Below is a small trained network, with its code and all its weights. Each question gives an input and a target symbol and asks what happens when units are switched off, that is, made to give their printed mean instead of their output.

import numpy as np


def w(rows, s, z=0):
    codes = np.array(rows[::2]) - 128.0
    scale = np.full(codes.shape[1], s)
    scale[-1] = z or s
    return codes * scale


def norm(h):
    return h / np.sqrt((h * h).mean(-1, keepdims=True) + 1e-5)


def f(y):
    return y / 2 * (1 + np.tanh(0.7978845608 * (y + 0.044715 * y**3)))


def softmax(a):
    e = np.exp(a - a.max(-1, keepdims=True))
    return e / e.sum(-1, keepdims=True)


def log_softmax(a):
    a = a - a.max(-1, keepdims=True)
    return a - np.log(np.exp(a).sum(-1, keepdims=True))


def net(x, mask):
    ids = ['ΔΘΞΩβεζημπσφ'.index(c) for c in x.split()]
    T = len(ids)
    res = E[ids] + P[:T]
    u = 0
    for l in range(3):
        r = norm(res)
        for j in range(2):
            rows = slice(2 * j, 2 * j + 2)
            q, k, v = (r @ M[l][rows].T for M in (Q, K, V))
            z = softmax(np.where(np.tri(T) > 0, q @ k.T / 2**0.5, -1e9)) @ v
            o = O[l][rows]
            res = res + np.where(mask[u + j], z, o[:, -1]) @ o[:, :-1]
        u += 2
        y = f(norm(res) @ A[l][:, :-1].T + A[l][:, -1])
        res = res + np.where(mask[u : u + 4], y, B[l][:, -1]) @ B[l][:, :-1]
        u += 4
    return log_softmax(norm(res)[-1] @ U[:, :-1].T + U[:, -1])


Q, K, V, O, A, B = {}, {}, {}, {}, {}, {}
E = w([
[157,150,123,224],'Δ',
[63,128,125,121],'Θ',
[176,143,104,97],'Ξ',
[138,41,116,253],'Ω',
[177,137,117,109],'β',
[84,90,152,221],'ε',
[115,83,197,147],'ζ',
[164,132,127,138],'η',
[89,126,110,160],'μ',
[101,223,136,161],'π',
[161,92,98,129],'σ',
[113,30,93,108],'φ',
],0.032)
P = w([
[240,89,201,1],'0',
[104,133,78,183],'1',
[107,137,77,181],'2',
[110,142,80,184],'3',
[113,146,80,180],'4',
[117,147,82,184],'5',
[116,150,77,169],'6',
[118,155,77,170],'7',
[126,152,83,164],'8',
],0.0086)
Q[0] = w([
[41,120,88,71],'L0H1',
[214,11,70,158],'L0H1',
[189,198,20,112],'L0H2',
[66,191,170,165],'L0H2',
],0.012)
K[0] = w([
[112,79,99,205],'L0H1',
[147,79,168,75],'L0H1',
[180,188,8,166],'L0H2',
[104,178,229,156],'L0H2',
],0.014)
V[0] = w([
[206,140,254,192],'L0H1',
[71,120,78,25],'L0H1',
[98,117,183,222],'L0H2',
[53,214,151,150],'L0H2',
],0.0049)
O[0] = w([
[179,228,140,33,190],'L0H1',
[105,249,3,43,62],'L0H1',
[99,65,222,229,251],'L0H2',
[89,68,109,96,27],'L0H2',
],0.0057,0.0015)
A[0] = w([
[160,91,145,23,81],'L0N1',
[250,2,55,118,110],'L0N2',
[29,18,216,55,112],'L0N3',
[193,204,63,30,2],'L0N4',
],0.01,0.0061)
B[0] = w([
[107,140,149,161,130],'L0N1',
[95,165,4,42,254],'L0N2',
[104,43,234,161,197],'L0N3',
[116,96,181,192,162],'L0N4',
],0.013,0.0066)
Q[1] = w([
[208,90,70,171],'L1H1',
[202,144,105,249],'L1H1',
[90,99,79,136],'L1H2',
[8,83,166,84],'L1H2',
],0.014)
K[1] = w([
[234,42,136,111],'L1H1',
[249,125,172,100],'L1H1',
[104,130,145,122],'L1H2',
[108,103,82,226],'L1H2',
],0.019)
V[1] = w([
[150,47,67,223],'L1H1',
[2,167,104,136],'L1H1',
[159,255,43,183],'L1H2',
[107,67,48,75],'L1H2',
],0.0066)
O[1] = w([
[103,6,151,45,254],'L1H1',
[26,191,192,156,206],'L1H1',
[166,160,126,79,162],'L1H2',
[182,3,224,108,185],'L1H2',
],0.0069,0.00094)
A[1] = w([
[62,109,41,219,4],'L1N1',
[132,37,254,200,162],'L1N2',
[170,127,147,177,2],'L1N3',
[93,163,67,187,135],'L1N4',
],0.0076,0.0054)
B[1] = w([
[147,76,137,88,151],'L1N1',
[250,121,132,185,254],'L1N2',
[217,159,72,64,109],'L1N3',
[177,86,186,112,180],'L1N4',
],0.013,0.0064)
Q[2] = w([
[217,120,32,150],'L2H1',
[185,81,161,253],'L2H1',
[85,189,151,115],'L2H2',
[140,193,102,173],'L2H2',
],0.021)
K[2] = w([
[228,91,106,66],'L2H1',
[213,57,128,249],'L2H1',
[71,141,94,200],'L2H2',
[172,161,28,144],'L2H2',
],0.014)
V[2] = w([
[206,1,139,235],'L2H1',
[176,65,133,5],'L2H1',
[81,82,86,157],'L2H2',
[126,155,86,237],'L2H2',
],0.0092)
O[2] = w([
[126,138,102,3,254],'L2H1',
[49,76,149,165,111],'L2H1',
[109,194,97,51,130],'L2H2',
[192,128,151,83,148],'L2H2',
],0.011,0.0086)
A[2] = w([
[56,127,193,101,194],'L2N1',
[113,204,127,99,71],'L2N2',
[209,42,253,94,132],'L2N3',
[47,54,156,105,9],'L2N4',
],0.012,0.015)
B[2] = w([
[118,189,176,150,172],'L2N1',
[169,75,1,247,121],'L2N2',
[83,154,117,122,247],'L2N3',
[108,61,110,142,124],'L2N4',
],0.021,0.011)
U = w([
[232,164,112,103,124],'Δ',
[43,215,118,144,58],'Θ',
[165,111,113,191,154],'Ξ',
[179,2,131,110,125],'Ω',
[146,102,112,193,149],'β',
[67,122,109,235,126],'ε',
[122,74,161,160,250],'ζ',
[154,103,113,195,153],'η',
[126,128,141,4,2],'μ',
[143,242,88,204,103],'π',
[102,141,79,141,212],'σ',
[35,20,137,144,52],'φ',
],0.019,0.0095)

Each question gives the input, a string of symbols that net reads in full, and the target symbol t.
The units are the heads (2 rows each of Q, K, V and O) and the neurons (one row each of A and B). Each row of codes is followed by its name. A weight is (code - 128) times the scale printed after its matrix; where a second scale follows, it is the last column's (O, A, B and U).
mask holds one flag per unit, layer by layer, with each layer's heads first. A switched-off unit (its flag False) gives its mean, the last column of its rows in O or B, instead of its output. The means were averaged over made-up inputs and are rounded, as every weight is.
A unit's drop is (log p(t) with every unit on - log p(t) with that unit switched off) / (log p(t) with every unit on - log p(t) with every unit switched off).
The circuit of an input: a set's keep is (log p(t) with only the set's units on - log p(t) with every unit switched off) / (log p(t) with every unit on - log p(t) with every unit switched off). Starting from the 12 units with the biggest drops (on a tie, the unit counted first), units are removed one at a time, each time the one whose removal leaves the highest keep (on an exact tie, the one counted first), for as long as the keep stays at least 0.8.
units of the circuit, in order: the units of the circuit, biggest drop first
most important unit: the unit with the biggest drop
top k neurons: the k neurons with the biggest drops, biggest first
top k neurons in layer l: the k neurons of layer l with the biggest drops, biggest first
heads that matter: for each layer, one digit per head in row order, 1 if its drop is at least 0.15 and else 0, layers parted by /
input Θ σ ζ σ σ Θ Ξ, target μ: most important unit	L1H2
input ζ μ Δ ε, target Δ: heads that matter	00 / 00 / 10
input π η φ Δ ε, target π: heads that matter	01 / 11 / 10
input φ ε ζ β η, target Θ: top 3 neurons	L1N2; L0N4; L0N2
input Θ μ ζ μ η, target μ: top 4 neurons	L1N4; L2N3; L1N2; L1N1
input Θ σ Ω ζ ζ Θ ε, target Θ: units of the circuit, in order	L2N3; L2H1; L0N2
input ζ ζ ε, target Δ: heads that matter	10 / 10 / 10
input Θ ζ σ π Θ ζ σ Ξ, target μ: top 4 neurons	L0N4; L2N3; L1N2; L1N4
input Θ Ω η, target μ: heads that matter	10 / 01 / 00
input Ω Δ ζ σ π Δ φ ε, target φ: top 3 neurons in layer 0	L0N2; L0N4; L0N3
input σ φ η, target ε: units of the circuit, in order	L1N2; L2H1; L0N2
input π Δ ζ ε σ η, target π: units of the circuit, in order	L2H1; L1H2; L0N2
input π Δ μ ε ζ Ξ, target π: units of the circuit, in order	L1H2; L2H1
input Ω φ ζ π ε, target φ: units of the circuit, in order	L1H1
input μ σ σ μ Θ π Ω β, target σ: top 2 neurons in layer 1	L1N2; L1N4
input Ω Ω Δ ε σ μ σ Ξ, target φ: top 2 neurons	L0N4; L1N2
input π Ξ Δ Θ η π β, target π: heads that matter	00 / 01 / 10
input μ ζ φ Δ η, target σ: units of the circuit, in order	L1N2; L0N3; L2H1; L2N1
input Ω σ σ ζ Ω ζ Ξ, target φ: heads that matter	00 / 10 / 10
input φ Δ π σ π η, target Θ: heads that matter	01 / 11 / 11
input Θ μ Ξ Ω ε φ σ Ξ ε, target μ: units of the circuit, in order	L2H1
input π μ μ π β μ Θ Ξ, target π: units of the circuit, in order	L0N2; L2H1; L1H2
input Ω φ ε η, target φ: top 2 neurons	L1N2; L0N2
